Below is a small trained network, with its code and all its weights. Each question gives an input and a target symbol and asks what happens when units are switched off, that is, made to give their printed mean instead of their output.

import numpy as np


def w(rows, s, z=0):
    codes = np.array(rows[::2]) - 128.0
    scale = np.full(codes.shape[1], s)
    scale[-1] = z or s
    return codes * scale


def f(y):
    return np.maximum(y, 0)


def softmax(a):
    e = np.exp(a - a.max(-1, keepdims=True))
    return e / e.sum(-1, keepdims=True)


def log_softmax(a):
    a = a - a.max(-1, keepdims=True)
    return a - np.log(np.exp(a).sum(-1, keepdims=True))


def net(x, mask):
    ids = ['ΔΠΣαβγεζηθμξτφψω'.index(c) for c in x.split()]
    T = len(ids)
    res = E[ids] + P[:T]
    r = res
    for j in range(3):
        rows = slice(4 * j, 4 * j + 4)
        q, k, v = (r @ M[0][rows].T for M in (Q, K, V))
        z = softmax(np.where(np.tri(T) > 0, q @ k.T / 4**0.5, -1e9)) @ v
        o = O[0][rows]
        res = res + np.where(mask[j], z, o[:, -1]) @ o[:, :-1]
    y = f(res @ A[0][:, :-1].T + A[0][:, -1])
    res = res + np.where(mask[3:19], y, B[0][:, -1]) @ B[0][:, :-1]
    return log_softmax(res[-1] @ U[:, :-1].T + U[:, -1])


Q, K, V, O, A, B = {}, {}, {}, {}, {}, {}
E = w([
[166,137,139,140,144],'Δ',
[121,193,141,161,118],'Π',
[152,118,145,147,132],'Σ',
[160,122,145,145,135],'α',
[92,50,165,184,145],'β',
[157,121,143,141,131],'γ',
[136,155,115,73,38],'ε',
[162,118,152,131,133],'ζ',
[138,49,153,107,91],'η',
[158,121,143,119,121],'θ',
[59,133,147,168,65],'μ',
[160,122,146,129,130],'ξ',
[154,124,146,148,134],'τ',
[151,96,151,129,119],'φ',
[161,108,149,133,131],'ψ',
[5,210,22,87,214],'ω',
],0.014)
P = w([
[214,22,2,215,114],'0',
[163,112,110,192,87],'1',
[148,132,157,169,86],'2',
[136,138,182,142,93],'3',
[135,142,195,121,97],'4',
[129,145,216,105,102],'5',
[128,151,224,89,104],'6',
[127,140,227,76,102],'7',
[127,142,235,65,112],'8',
],0.0051)
Q[0] = w([
[141,74,184,171,143],'head 1',
[37,171,133,69,143],'head 1',
[40,121,124,108,25],'head 1',
[31,192,113,85,129],'head 1',
[182,193,119,205,18],'head 2',
[158,187,37,129,226],'head 2',
[106,38,190,76,47],'head 2',
[70,10,246,103,26],'head 2',
[60,105,108,203,120],'head 3',
[65,219,145,115,73],'head 3',
[60,107,151,155,98],'head 3',
[120,62,93,255,187],'head 3',
],0.0067)
K[0] = w([
[84,109,181,168,143],'head 1',
[81,160,99,57,70],'head 1',
[101,119,6,132,121],'head 1',
[101,165,81,69,100],'head 1',
[153,206,100,94,106],'head 2',
[176,116,179,137,91],'head 2',
[49,129,92,125,176],'head 2',
[77,128,81,128,179],'head 2',
[138,101,175,173,99],'head 3',
[92,142,125,185,142],'head 3',
[118,99,132,167,123],'head 3',
[201,111,188,117,91],'head 3',
],0.012)
V[0] = w([
[140,80,166,146,142],'head 1',
[106,160,78,19,74],'head 1',
[64,188,121,147,124],'head 1',
[207,2,177,221,186],'head 1',
[248,134,140,97,100],'head 2',
[175,41,240,175,65],'head 2',
[113,157,61,55,151],'head 2',
[209,137,185,144,48],'head 2',
[180,47,144,137,123],'head 3',
[69,176,45,107,133],'head 3',
[43,206,91,108,123],'head 3',
[114,121,58,115,144],'head 3',
],0.0065)
O[0] = w([
[194,105,150,78,166,165],'head 1',
[3,199,168,189,159,91],'head 1',
[109,195,103,145,55,76],'head 1',
[246,18,108,72,183,237],'head 1',
[177,97,138,237,159,151],'head 2',
[220,199,233,148,139,254],'head 2',
[65,92,56,134,164,56],'head 2',
[182,181,180,233,111,208],'head 2',
[119,92,133,173,192,203],'head 3',
[201,193,47,84,30,61],'head 3',
[173,220,112,67,43,47],'head 3',
[160,126,53,124,111,103],'head 3',
],0.0047,0.0029)
A[0] = w([
[164,99,231,176,202,252],'neuron 1',
[182,70,146,83,197,116],'neuron 2',
[184,188,168,149,68,223],'neuron 3',
[165,189,111,153,81,190],'neuron 4',
[141,210,39,101,116,133],'neuron 5',
[197,141,146,141,97,215],'neuron 6',
[83,53,94,180,86,119],'neuron 7',
[204,109,87,38,63,155],'neuron 8',
[199,114,103,106,99,145],'neuron 9',
[193,200,164,161,69,233],'neuron 10',
[194,127,112,92,103,132],'neuron 11',
[33,99,100,255,184,138],'neuron 12',
[192,107,137,120,187,136],'neuron 13',
[168,159,164,131,96,190],'neuron 14',
[161,44,82,77,157,224],'neuron 15',
[171,60,128,79,177,138],'neuron 16',
],0.0062,0.003)
B[0] = w([
[134,129,157,159,87,251],'neuron 1',
[79,166,148,123,103,188],'neuron 2',
[121,86,170,131,137,187],'neuron 3',
[105,118,167,121,126,156],'neuron 4',
[129,178,168,195,150,147],'neuron 5',
[115,102,157,147,137,187],'neuron 6',
[200,30,111,183,148,142],'neuron 7',
[254,113,102,213,116,157],'neuron 8',
[157,107,124,163,162,154],'neuron 9',
[119,76,174,121,140,191],'neuron 10',
[150,103,128,173,159,148],'neuron 11',
[220,65,78,211,213,143],'neuron 12',
[82,144,128,123,93,180],'neuron 13',
[110,102,168,136,131,172],'neuron 14',
[110,169,128,80,135,179],'neuron 15',
[79,174,150,95,109,181],'neuron 16',
],0.0088,0.011)
U = w([
[243,72,153,208,153,187],'Δ',
[2,164,182,76,50,183],'Π',
[131,141,113,104,152,132],'Σ',
[143,143,116,119,149,98],'α',
[102,95,118,108,208,69],'β',
[139,143,119,119,149,79],'γ',
[157,168,106,149,73,49],'ε',
[155,150,112,113,154,147],'ζ',
[116,98,103,90,98,79],'η',
[158,150,115,121,144,94],'θ',
[77,104,99,157,124,3],'μ',
[155,144,114,124,154,109],'ξ',
[137,147,118,118,143,91],'τ',
[125,123,107,104,136,120],'φ',
[134,143,114,103,146,149],'ψ',
[106,178,111,154,178,167],'ω',
],0.0098,0.0041)

Each question gives the input, a string of symbols that net reads in full, and the target symbol t.
The units are the heads (4 rows each of Q, K, V and O) and the neurons (one row each of A and B). Each row of codes is followed by its name. A weight is (code - 128) times the scale printed after its matrix; where a second scale follows, it is the last column's (O, A, B and U).
mask holds one flag per unit, heads first, then neurons. A switched-off unit (its flag False) gives its mean, the last column of its rows in O or B, instead of its output. The means were averaged over made-up inputs and are rounded, as every weight is.
A unit's drop is (log p(t) with every unit on - log p(t) with that unit switched off) / (log p(t) with every unit on - log p(t) with every unit switched off).
The circuit of an input: a set's keep is (log p(t) with only the set's units on - log p(t) with every unit switched off) / (log p(t) with every unit on - log p(t) with every unit switched off). Starting from the 12 units with the biggest drops (on a tie, the unit counted first), units are removed one at a time, each time the one whose removal leaves the highest keep (on an exact tie, the one counted first), for as long as the keep stays at least 0.8.
circuit, biggest first: the units of the circuit, biggest drop first
most important unit: the unit with the biggest drop
k most important neurons: the k neurons with the biggest drops, biggest first
drop when u is switched off: that unit's drop, to one decimal
input β ε ω, target ω: most important unit => head 1
input β η μ, target Δ: 4 most important neurons => neuron 16; neuron 2; neuron 15; neuron 13
input φ α ψ ψ ε α β τ φ, target Π: circuit, biggest first => head 3; neuron 12; neuron 8
input η ψ ε ψ ξ ζ ζ ψ, target Π: circuit, biggest first => neuron 8; neuron 12; neuron 7
input η ε ζ ψ φ μ Σ φ, target Π: 3 most important neurons => neuron 8; neuron 12; neuron 7
input μ β τ φ β η Σ φ ε, target Δ: circuit, biggest first => neuron 8; neuron 16
input ε ξ Π β ε ψ ω η, target η: circuit, biggest first => head 2; neuron 7
input η θ β ω, target ω: circuit, biggest first => neuron 12; head 1
input ξ ε ω φ ε ε μ, target μ: circuit, biggest first => head 2; neuron 12; head 1
input Δ ξ ξ Σ η η, target Π: 3 most important neurons => neuron 16; neuron 2; neuron 12
input ε ω ε η ε ξ Σ μ μ, target μ: circuit, biggest first => head 2; neuron 12; neuron 7
input ε ω ξ η β β Δ ε η, target η: 2 most important neurons => neuron 8; neuron 7
input η ψ η, target Π: 3 most important neurons => neuron 16; neuron 2; neuron 13
input Π ω ε Π, target Π: circuit, biggest first => head 1
input Π ε ζ β β ω φ β, target β: circuit, biggest first => head 2; neuron 12
input Π β μ ε φ α ω β β, target β: 3 most important neurons => neuron 12; neuron 7; neuron 1
input τ ω Π, target Π: drop when head 1 is switched off => 1.9
input Σ β η β ψ ε ζ ξ β, target Π: drop when neuron 16 is switched off => 0.2
input Π ψ ψ Σ ε, target Δ: drop when head 2 is switched off => 0.1
input η α η β γ ε ε ζ ζ, target Π: most important unit => head 3
